Here is a tiny trained network, its code and every weight. The questions are about switching its units off for an input and a class, where a switched-off unit gives its printed mean instead of its output.

import numpy as np


def w(rows, s, z=0):
    codes = np.array(rows[::2]) - 128.0
    scale = np.full(codes.shape[1], s)
    scale[-1] = z or s
    return codes * scale


def norm(h):
    return h / np.sqrt((h * h).mean(-1, keepdims=True) + 1e-5)


def f(y):
    return y / 2 * (1 + np.tanh(0.7978845608 * (y + 0.044715 * y**3)))


def log_softmax(a):
    a = a - a.max(-1, keepdims=True)
    return a - np.log(np.exp(a).sum(-1, keepdims=True))


def net(x, mask):
    res = np.array(x, float).reshape(1, 8) / 4 @ E
    u = 0
    for l in range(2):
        y = f(norm(res) @ A[l][:, :-1].T + A[l][:, -1])
        res = res + np.where(mask[u : u + 16], y, B[l][:, -1]) @ B[l][:, :-1]
        u += 16
    return log_softmax(norm(res)[-1] @ U[:, :-1].T + U[:, -1])


A, B = {}, {}
E = w([
[137,117,128,123,123,141,133,123],'x0',
[138,102,178,207,218,207,37,195],'x1',
[85,180,107,116,116,190,106,87],'x2',
[123,131,127,132,130,123,130,130],'x3',
[102,137,92,121,123,165,193,213],'x4',
[122,129,127,130,128,125,126,127],'x5',
[73,43,127,53,164,114,108,114],'x6',
[156,109,2,128,114,104,57,139],'x7',
],0.0062)
A[0] = w([
[159,79,168,127,130,104,62,24,201],'L0N1',
[80,84,86,151,114,167,183,192,3],'L0N2',
[135,132,120,116,80,83,187,106,197],'L0N3',
[232,78,144,99,149,83,167,185,91],'L0N4',
[116,148,91,145,107,140,188,216,134],'L0N5',
[160,82,37,154,103,149,110,123,66],'L0N6',
[112,115,158,138,80,93,107,126,165],'L0N7',
[56,173,105,110,134,214,106,129,115],'L0N8',
[149,101,163,205,163,3,138,174,201],'L0N9',
[104,124,96,62,136,177,167,215,92],'L0N10',
[71,226,112,126,149,159,85,61,169],'L0N11',
[150,182,131,101,52,96,163,103,14],'L0N12',
[157,181,99,168,118,152,131,132,22],'L0N13',
[92,120,122,49,161,109,120,121,108],'L0N14',
[133,109,144,218,181,194,104,131,117],'L0N15',
[195,72,35,92,146,169,102,131,49],'L0N16',
],0.0076,0.0038)
B[0] = w([
[120,146,46,184,198,120,204,136,254],'L0N1',
[189,157,98,197,186,133,156,79,147],'L0N2',
[141,126,106,125,142,204,100,208,229],'L0N3',
[114,108,137,83,131,175,88,40,181],'L0N4',
[166,132,119,94,161,104,75,38,203],'L0N5',
[86,237,169,45,145,91,86,171,160],'L0N6',
[133,135,67,140,161,135,146,138,155],'L0N7',
[174,74,133,53,168,110,116,105,184],'L0N8',
[142,147,70,4,146,220,103,82,243],'L0N9',
[140,123,67,219,209,103,138,1,188],'L0N10',
[177,97,82,16,177,177,126,122,214],'L0N11',
[125,56,102,106,122,139,137,182,172],'L0N12',
[127,143,108,157,68,154,88,91,130],'L0N13',
[105,60,109,201,116,164,136,164,164],'L0N14',
[174,85,77,86,80,92,186,225,240],'L0N15',
[31,187,180,92,153,50,108,145,167],'L0N16',
],0.0063,0.0045)
A[1] = w([
[113,141,76,112,52,129,144,75,150],'L1N1',
[112,111,152,175,150,194,44,168,39],'L1N2',
[118,130,194,116,174,181,209,113,139],'L1N3',
[177,178,131,151,76,180,107,106,189],'L1N4',
[138,161,99,195,178,100,172,78,192],'L1N5',
[82,59,118,82,134,136,100,125,76],'L1N6',
[174,165,123,134,60,138,57,134,192],'L1N7',
[94,145,254,117,122,143,175,112,5],'L1N8',
[125,132,99,140,79,90,80,143,165],'L1N9',
[84,162,109,85,146,129,82,139,188],'L1N10',
[101,122,113,98,58,82,172,100,141],'L1N11',
[95,153,135,102,131,87,177,226,243],'L1N12',
[207,186,149,148,84,134,158,117,196],'L1N13',
[37,70,107,227,144,119,145,134,121],'L1N14',
[99,117,126,109,53,128,170,84,87],'L1N15',
[128,97,99,59,139,173,130,144,189],'L1N16',
],0.01,0.0023)
B[1] = w([
[153,116,189,170,187,160,60,201,165],'L1N1',
[84,103,71,31,99,99,35,189,137],'L1N2',
[126,210,56,102,111,43,63,107,198],'L1N3',
[82,32,159,154,117,74,166,91,157],'L1N4',
[171,164,86,192,219,185,78,163,169],'L1N5',
[79,130,146,188,47,127,136,106,176],'L1N6',
[37,105,195,149,139,116,170,90,152],'L1N7',
[89,213,125,74,156,1,145,137,141],'L1N8',
[92,158,170,87,161,116,164,155,136],'L1N9',
[162,165,186,127,104,90,204,66,177],'L1N10',
[106,70,97,100,233,143,44,195,144],'L1N11',
[160,206,202,195,156,198,166,146,159],'L1N12',
[43,74,111,161,87,117,113,89,161],'L1N13',
[119,179,170,194,44,159,120,129,146],'L1N14',
[160,94,131,122,149,113,3,186,138],'L1N15',
[196,129,204,194,46,129,193,105,255],'L1N16',
],0.0068,0.0094)
U = w([
[76,198,133,66,146,58,117,144,118],'0',
[156,73,139,108,127,166,84,249,90],'1',
[150,129,146,166,125,133,145,106,254],'2',
[147,103,49,170,184,145,110,95,58],'3',
[153,131,149,163,116,135,152,111,184],'4',
[148,128,142,158,114,134,151,114,199],'5',
[161,82,125,46,101,151,145,59,28],'6',
[26,99,137,198,84,132,132,100,31],'7',
],0.014,0.0065)

Each question gives the input, the list of numbers given to net, and the class t.
The units are the neurons (one row each of A and B). Each row of codes is followed by its name. A weight is (code - 128) times the scale printed after its matrix; where a second scale follows, it is the last column's (A, B and U).
mask holds one flag per neuron, layer by layer. A switched-off neuron (its flag False) gives its mean, the last column of its row in B, instead of its output. The means were averaged over made-up inputs and are rounded, as every weight is.
A unit's drop is (log p(t) with every unit on - log p(t) with that unit switched off) / (log p(t) with every unit on - log p(t) with every unit switched off).
The circuit of an input: a set's keep is (log p(t) with only the set's units on - log p(t) with every unit switched off) / (log p(t) with every unit on - log p(t) with every unit switched off). Starting from the 12 units with the biggest drops (on a tie, the unit counted first), units are removed one at a time, each time the one whose removal leaves the highest keep (on an exact tie, the one counted first), for as long as the keep stays at least 0.8.
units of the circuit, in order: the units of the circuit, biggest drop first
k most important neurons: the k neurons with the biggest drops, biggest first
top k neurons in layer l: the k neurons of layer l with the biggest drops, biggest first
input [-5,8,-4,-8,-1,5,-5,-5], class 1: units of the circuit, in order	L1N2
input [7,-1,5,-2,2,5,-8,6], class 7: units of the circuit, in order	L1N7, L1N4, L0N1
input [5,-6,7,-1,7,-7,4,-5], class 3: units of the circuit, in order	L0N10, L1N11, L1N15, L1N1
input [-1,0,4,-3,-1,2,-6,-4], class 7: top 3 neurons in layer 1	L1N13, L1N4, L1N7
input [-4,-8,6,-1,7,-2,5,7], class 1: top 2 neurons in layer 1	L1N1, L1N11
input [4,5,-5,7,8,7,-2,8], class 0: 2 most important neurons	L0N6, L0N16
input [-1,4,-2,-7,8,4,4,6], class 3: 3 most important neurons	L0N10, L0N2, L1N16
input [-3,-5,-3,4,-8,2,-8,7], class 3: units of the circuit, in order	L1N16, L1N5
input [-6,-6,-6,6,-2,-4,-1,1], class 1: top 2 neurons in layer 1	L1N1, L1N11
input [-7,4,-5,-3,7,-4,-8,3], class 7: 3 most important neurons	L0N1, L1N7, L1N13
input [0,-5,-7,-4,-6,-7,-8,-7], class 7: top 3 neurons in layer 1	L1N13, L1N4, L1N10
input [6,-5,1,-1,-3,-3,-8,6], class 7: 2 most important neurons	L1N7, L1N13
input [-2,-8,1,-4,4,4,-7,8], class 0: 2 most important neurons	L0N6, L1N9
input [2,-6,-2,-6,-7,3,8,3], class 7: 3 most important neurons	L0N14, L1N6, L1N14
input [-3,1,-7,5,0,-3,3,-7], class 0: top neuron in layer 0	L0N11
input [-1,7,3,-4,8,5,4,-8], class 0: units of the circuit, in order	L1N3, L1N8
input [2,6,8,1,3,5,-5,7], class 6: top 3 neurons in layer 0	L0N11, L0N8, L0N1
input [5,-7,-1,4,0,-6,2,-5], class 1: units of the circuit, in order	L1N11, L1N15
input [-4,-5,-5,3,4,0,4,8], class 0: units of the circuit, in order	L0N16, L0N6
input [1,0,3,-3,-8,7,-4,1], class 3: units of the circuit, in order	L0N1, L1N16
